Below is a small trained network, with its code and all its weights. Each question gives an input and a class and asks what happens when units are switched off, that is, made to give their printed mean instead of their output.

import numpy as np


def w(rows, s, z=0):
    codes = np.array(rows[::2]) - 128.0
    scale = np.full(codes.shape[1], s)
    scale[-1] = z or s
    return codes * scale


def f(y):
    return np.maximum(y, 0)


def log_softmax(a):
    a = a - a.max(-1, keepdims=True)
    return a - np.log(np.exp(a).sum(-1, keepdims=True))


def net(x, mask):
    res = np.array(x, float).reshape(1, 4) / 4 @ E
    y = f(res @ A[0][:, :-1].T + A[0][:, -1])
    res = res + np.where(mask, y, B[0][:, -1]) @ B[0][:, :-1]
    return log_softmax(res[-1] @ U[:, :-1].T + U[:, -1])


A, B = {}, {}
E = w([
[147,224,126,99,119,197],'x0',
[25,122,114,146,115,124],'x1',
[131,119,162,174,254,160],'x2',
[128,131,128,133,126,127],'x3',
],0.015)
A[0] = w([
[91,111,123,163,208,143,183],'N1',
[103,119,140,93,109,117,112],'N2',
[82,148,161,131,128,129,185],'N3',
[143,130,127,107,83,123,58],'N4',
[166,167,124,112,194,157,124],'N5',
[165,168,147,147,187,153,116],'N6',
[151,94,133,153,136,110,226],'N7',
[100,183,123,113,114,165,225],'N8',
[169,132,130,157,156,161,123],'N9',
[108,123,133,162,215,145,1],'N10',
[146,88,131,140,141,91,216],'N11',
[98,100,128,122,112,111,173],'N12',
[179,166,142,133,173,152,105],'N13',
[127,116,110,116,80,114,159],'N14',
[143,146,118,148,155,163,125],'N15',
[142,150,127,105,93,108,176],'N16',
[251,101,129,125,118,104,220],'N17',
[202,98,138,114,115,120,109],'N18',
[52,152,122,123,149,166,229],'N19',
[92,220,132,84,119,191,113],'N20',
[169,173,137,105,124,160,130],'N21',
[107,124,147,181,223,153,114],'N22',
[134,127,121,102,110,122,46],'N23',
],0.017,0.0089)
B[0] = w([
[162,151,144,155,163,84,235],'N1',
[123,100,123,136,119,144,160],'N2',
[120,103,119,110,120,127,173],'N3',
[125,168,127,151,133,116,167],'N4',
[124,54,131,134,134,106,227],'N5',
[116,60,134,126,132,99,228],'N6',
[93,107,103,114,106,144,193],'N7',
[147,122,160,154,167,82,221],'N8',
[128,79,132,121,124,111,194],'N9',
[93,195,90,97,74,187,204],'N10',
[112,160,124,103,95,153,197],'N11',
[131,76,129,137,142,111,179],'N12',
[115,67,120,128,122,105,216],'N13',
[112,81,129,112,131,136,197],'N14',
[120,89,130,137,138,113,182],'N15',
[108,130,109,109,119,146,193],'N16',
[155,236,144,146,147,141,252],'N17',
[120,180,112,123,126,151,184],'N18',
[108,128,106,99,82,162,213],'N19',
[153,253,124,133,133,162,237],'N20',
[101,87,119,122,108,129,203],'N21',
[160,211,146,138,143,146,251],'N22',
[144,142,150,136,144,129,142],'N23',
],0.026,0.018)
U = w([
[124,146,104,105,97,159,252],'0',
[182,162,193,190,202,115,245],'1',
[107,8,150,135,143,77,36],'2',
],0.016,0.00025)

Each question gives the input, the list of numbers given to net, and the class t.
The units are the neurons (one row each of A and B). Each row of codes is followed by its name. A weight is (code - 128) times the scale printed after its matrix; where a second scale follows, it is the last column's (A, B and U).
mask holds one flag per neuron, in row order. A switched-off neuron (its flag False) gives its mean, the last column of its row in B, instead of its output. The means were averaged over made-up inputs and are rounded, as every weight is.
A unit's drop is (log p(t) with every unit on - log p(t) with that unit switched off) / (log p(t) with every unit on - log p(t) with every unit switched off).
most important unit: the unit with the biggest drop
k most important neurons: the k neurons with the biggest drops, biggest first
drop of u: that unit's drop, to one decimal
input [4,-6,-6,-7], class 1: 2 most important neurons => [N17; N10]
input [-4,2,2,-7], class 0: most important unit => N8
input [-2,-3,0,-8], class 0: 3 most important neurons => [N8; N1; N22]
input [1,-7,-8,4], class 1: 4 most important neurons => [N17; N10; N19; N4]
input [5,6,1,-3], class 1: 2 most important neurons => [N8; N10]
input [1,-2,7,8], class 2: 4 most important neurons => [N20; N6; N5; N13]
input [-7,3,8,0], class 0: 3 most important neurons => [N10; N7; N11]
input [-3,-2,0,6], class 0: 4 most important neurons => [N8; N1; N22; N7]
input [2,-7,-8,-6], class 1: 3 most important neurons => [N17; N10; N19]
input [-2,3,7,-4], class 0: 4 most important neurons => [N10; N8; N19; N17]
input [-4,-4,0,4], class 0: 4 most important neurons => [N8; N1; N22; N7]
input [-3,6,6,-8], class 0: 3 most important neurons => [N10; N19; N8]
input [8,-1,-3,1], class 1: drop of N20 => 2.3
input [3,-8,-3,0], class 1: most important unit => N17
input [2,-7,5,0], class 2: drop of N5 => 0.2
input [8,-2,-6,3], class 1: drop of N8 => 1.1
